Here is a tiny trained network, its code and every weight. The questions are about switching its units off for an input and a target symbol, where a switched-off unit gives its printed mean instead of its output.

import numpy as np


def w(rows, s, z=0):
    codes = np.array(rows[::2]) - 128.0
    scale = np.full(codes.shape[1], s)
    scale[-1] = z or s
    return codes * scale


def norm(h):
    return h / np.sqrt((h * h).mean(-1, keepdims=True) + 1e-5)


def f(y):
    return np.maximum(y, 0)


def softmax(a):
    e = np.exp(a - a.max(-1, keepdims=True))
    return e / e.sum(-1, keepdims=True)


def log_softmax(a):
    a = a - a.max(-1, keepdims=True)
    return a - np.log(np.exp(a).sum(-1, keepdims=True))


def net(x, mask):
    ids = ['ΠΣΨδζηξτφ'.index(c) for c in x.split()]
    T = len(ids)
    res = E[ids] + P[:T]
    u = 0
    for l in range(2):
        r = norm(res)
        for j in range(2):
            rows = slice(2 * j, 2 * j + 2)
            q, k, v = (r @ M[l][rows].T for M in (Q, K, V))
            z = softmax(np.where(np.tri(T) > 0, q @ k.T / 2**0.5, -1e9)) @ v
            o = O[l][rows]
            res = res + np.where(mask[u + j], z, o[:, -1]) @ o[:, :-1]
        u += 2
        y = f(norm(res) @ A[l][:, :-1].T + A[l][:, -1])
        res = res + np.where(mask[u : u + 8], y, B[l][:, -1]) @ B[l][:, :-1]
        u += 8
    return log_softmax(norm(res)[-1] @ U[:, :-1].T + U[:, -1])


Q, K, V, O, A, B = {}, {}, {}, {}, {}, {}
E = w([
[216,162,172,182,91,132,213],'Π',
[102,113,96,156,65,149,184],'Σ',
[135,199,146,48,115,163,49],'Ψ',
[100,75,150,105,174,130,178],'δ',
[156,122,84,192,254,122,105],'ζ',
[160,205,192,113,227,84,130],'η',
[191,158,182,132,104,56,213],'ξ',
[129,113,202,143,126,165,125],'τ',
[75,67,110,103,156,95,53],'φ',
],0.0078)
P = w([
[184,45,91,88,232,189,59],'0',
[165,104,226,151,226,145,65],'1',
[135,150,219,160,213,142,69],'2',
[119,186,202,160,203,134,77],'3',
[105,212,193,160,188,135,82],'4',
[98,233,172,157,171,134,90],'5',
[85,254,148,158,154,144,104],'6',
],0.0027)
Q[0] = w([
[227,173,200,180,129,84,171],'0.h0',
[123,122,107,230,115,128,255],'0.h0',
[110,126,60,146,149,131,155],'0.h1',
[128,115,170,146,152,92,205],'0.h1',
],0.0071)
K[0] = w([
[215,153,169,149,116,131,171],'0.h0',
[202,124,79,198,1,157,138],'0.h0',
[121,114,130,125,65,212,192],'0.h1',
[184,207,170,138,116,173,156],'0.h1',
],0.0074)
V[0] = w([
[93,51,68,122,191,64,2],'0.h0',
[134,73,171,135,218,131,177],'0.h0',
[74,108,88,102,201,234,148],'0.h1',
[47,120,132,171,49,119,105],'0.h1',
],0.0039)
O[0] = w([
[124,192,141,182,38,80,119,124],'0.h0',
[36,178,52,142,138,253,218,252],'0.h0',
[59,107,226,114,206,124,162,160],'0.h1',
[81,215,134,191,166,188,70,33],'0.h1',
],0.0039,0.0026)
A[0] = w([
[167,40,101,95,174,142,138,205],'0.n0',
[124,109,52,89,121,153,190,127],'0.n1',
[71,149,144,211,32,53,34,91],'0.n2',
[53,49,102,135,109,102,17,180],'0.n3',
[95,115,213,181,136,142,74,190],'0.n4',
[128,141,128,131,180,115,124,89],'0.n5',
[92,56,115,132,66,129,176,191],'0.n6',
[131,252,135,109,142,138,144,249],'0.n7',
],0.0048,0.0012)
B[0] = w([
[49,106,228,115,155,143,153,222],'0.n0',
[147,78,126,87,152,57,103,187],'0.n1',
[157,164,91,253,189,148,118,232],'0.n2',
[144,161,103,248,39,97,64,221],'0.n3',
[156,155,43,138,115,203,163,255],'0.n4',
[113,125,152,157,99,105,220,173],'0.n5',
[175,124,104,85,203,54,180,184],'0.n6',
[160,53,97,121,94,71,82,246],'0.n7',
],0.0048,0.0031)
Q[1] = w([
[119,198,123,73,90,157,25],'1.h0',
[177,152,113,12,133,65,58],'1.h0',
[146,106,96,105,164,94,177],'1.h1',
[3,69,66,209,87,174,109],'1.h1',
],0.0066)
K[1] = w([
[110,245,155,99,140,122,88],'1.h0',
[99,206,140,87,173,25,153],'1.h0',
[164,91,2,130,151,95,172],'1.h1',
[73,98,111,173,204,228,85],'1.h1',
],0.006)
V[1] = w([
[186,139,199,142,151,99,166],'1.h0',
[127,123,133,137,183,67,212],'1.h0',
[147,132,199,95,89,210,154],'1.h1',
[84,102,141,133,84,3,118],'1.h1',
],0.0045)
O[1] = w([
[127,201,51,106,17,97,102,227],'1.h0',
[37,134,132,134,80,156,56,252],'1.h0',
[153,100,96,131,175,97,131,147],'1.h1',
[192,95,205,148,185,252,195,54],'1.h1',
],0.0045,0.0028)
A[1] = w([
[126,117,126,92,173,112,205,250],'1.n0',
[79,125,93,143,159,88,109,125],'1.n1',
[98,155,125,51,162,156,151,214],'1.n2',
[118,136,251,151,137,201,150,216],'1.n3',
[139,199,121,183,125,82,156,81],'1.n4',
[55,93,91,174,137,125,123,46],'1.n5',
[147,96,169,124,253,122,183,141],'1.n6',
[131,161,98,118,98,87,57,174],'1.n7',
],0.0064,0.0016)
B[1] = w([
[72,158,115,193,187,202,63,255],'1.n0',
[183,124,175,63,88,146,133,225],'1.n1',
[148,156,127,176,157,164,112,242],'1.n2',
[36,166,138,62,254,195,129,190],'1.n3',
[146,109,65,159,78,136,119,207],'1.n4',
[199,143,109,171,77,54,155,231],'1.n5',
[57,124,139,45,183,221,133,236],'1.n6',
[97,76,144,153,130,130,193,216],'1.n7',
],0.0067,0.0041)
U = w([
[127,119,145,131,111,136,133,16],'Π',
[127,117,146,137,119,134,128,4],'Σ',
[195,94,169,95,150,88,95,253],'Ψ',
[81,164,116,116,198,189,115,206],'δ',
[133,104,92,97,98,97,255,224],'ζ',
[88,169,110,73,58,125,62,58],'η',
[130,121,145,133,117,131,136,20],'ξ',
[127,123,151,137,115,132,135,29],'τ',
[168,190,81,223,96,137,111,161],'φ',
],0.0086,0.0031)

Each question gives the input, a string of symbols that net reads in full, and the target symbol t.
The units are the heads (2 rows each of Q, K, V and O) and the neurons (one row each of A and B). Each row of codes is followed by its name. A weight is (code - 128) times the scale printed after its matrix; where a second scale follows, it is the last column's (O, A, B and U).
mask holds one flag per unit, layer by layer, with each layer's heads first. A switched-off unit (its flag False) gives its mean, the last column of its rows in O or B, instead of its output. The means were averaged over made-up inputs and are rounded, as every weight is.
A unit's drop is (log p(t) with every unit on - log p(t) with that unit switched off) / (log p(t) with every unit on - log p(t) with every unit switched off).
most important unit: the unit with the biggest drop
k most important neurons: the k neurons with the biggest drops, biggest first
k most important neurons of layer l: the k neurons of layer l with the biggest drops, biggest first
heads that matter: for each layer, one digit per head in row order, 1 if its drop is at least 0.15 and else 0, layers parted by /
drop of u: that unit's drop, to one decimal
input η Σ δ τ τ, target φ: most important unit	1.h1
input Σ Σ τ ξ δ δ Σ, target ζ: 3 most important neurons of layer 0	[0.n7, 0.n0, 0.n5]
input τ ζ τ, target φ: heads that matter	01 / 11
input ζ ξ φ η η η, target ζ: 2 most important neurons of layer 0	[0.n7, 0.n0]
input τ ζ Ψ, target Ψ: 3 most important neurons	[0.n7, 1.n0, 1.n6]
input φ ζ τ τ ζ Π Σ, target δ: 4 most important neurons	[0.n6, 0.n3, 0.n1, 0.n4]
input δ φ Σ, target δ: heads that matter	00 / 00
input ζ δ Π Σ Σ Π, target ζ: 2 most important neurons of layer 1	[1.n0, 1.n2]
input η φ η, target φ: 4 most important neurons	[0.n0, 0.n7, 1.n6, 0.n2]
input Ψ η Ψ, target η: heads that matter	00 / 10
input η Σ η, target φ: heads that matter	10 / 11
input η τ Ψ, target η: heads that matter	00 / 00
input δ Ψ ζ ζ, target φ: 2 most important neurons of layer 0	[0.n6, 0.n5]
input τ ξ Π τ Ψ Ψ Ψ, target Ψ: heads that matter	00 / 10
input τ ζ τ δ ξ Σ τ, target ζ: heads that matter	00 / 01
input δ Ψ ξ, target δ: most important neuron of layer 0	[0.n4]
input δ ζ ζ, target φ: 2 most important neurons of layer 0	[0.n6, 0.n7]
input η Σ δ Π, target δ: drop of 0.h0	2.1
input ξ Ψ φ φ Ψ Ψ, target φ: drop of 1.h0	0.2
input τ φ Π, target δ: drop of 0.n1	0.0
input Π Π Π, target ζ: most important unit	1.h0
input Π φ φ Ψ, target φ: drop of 0.h0	1.6
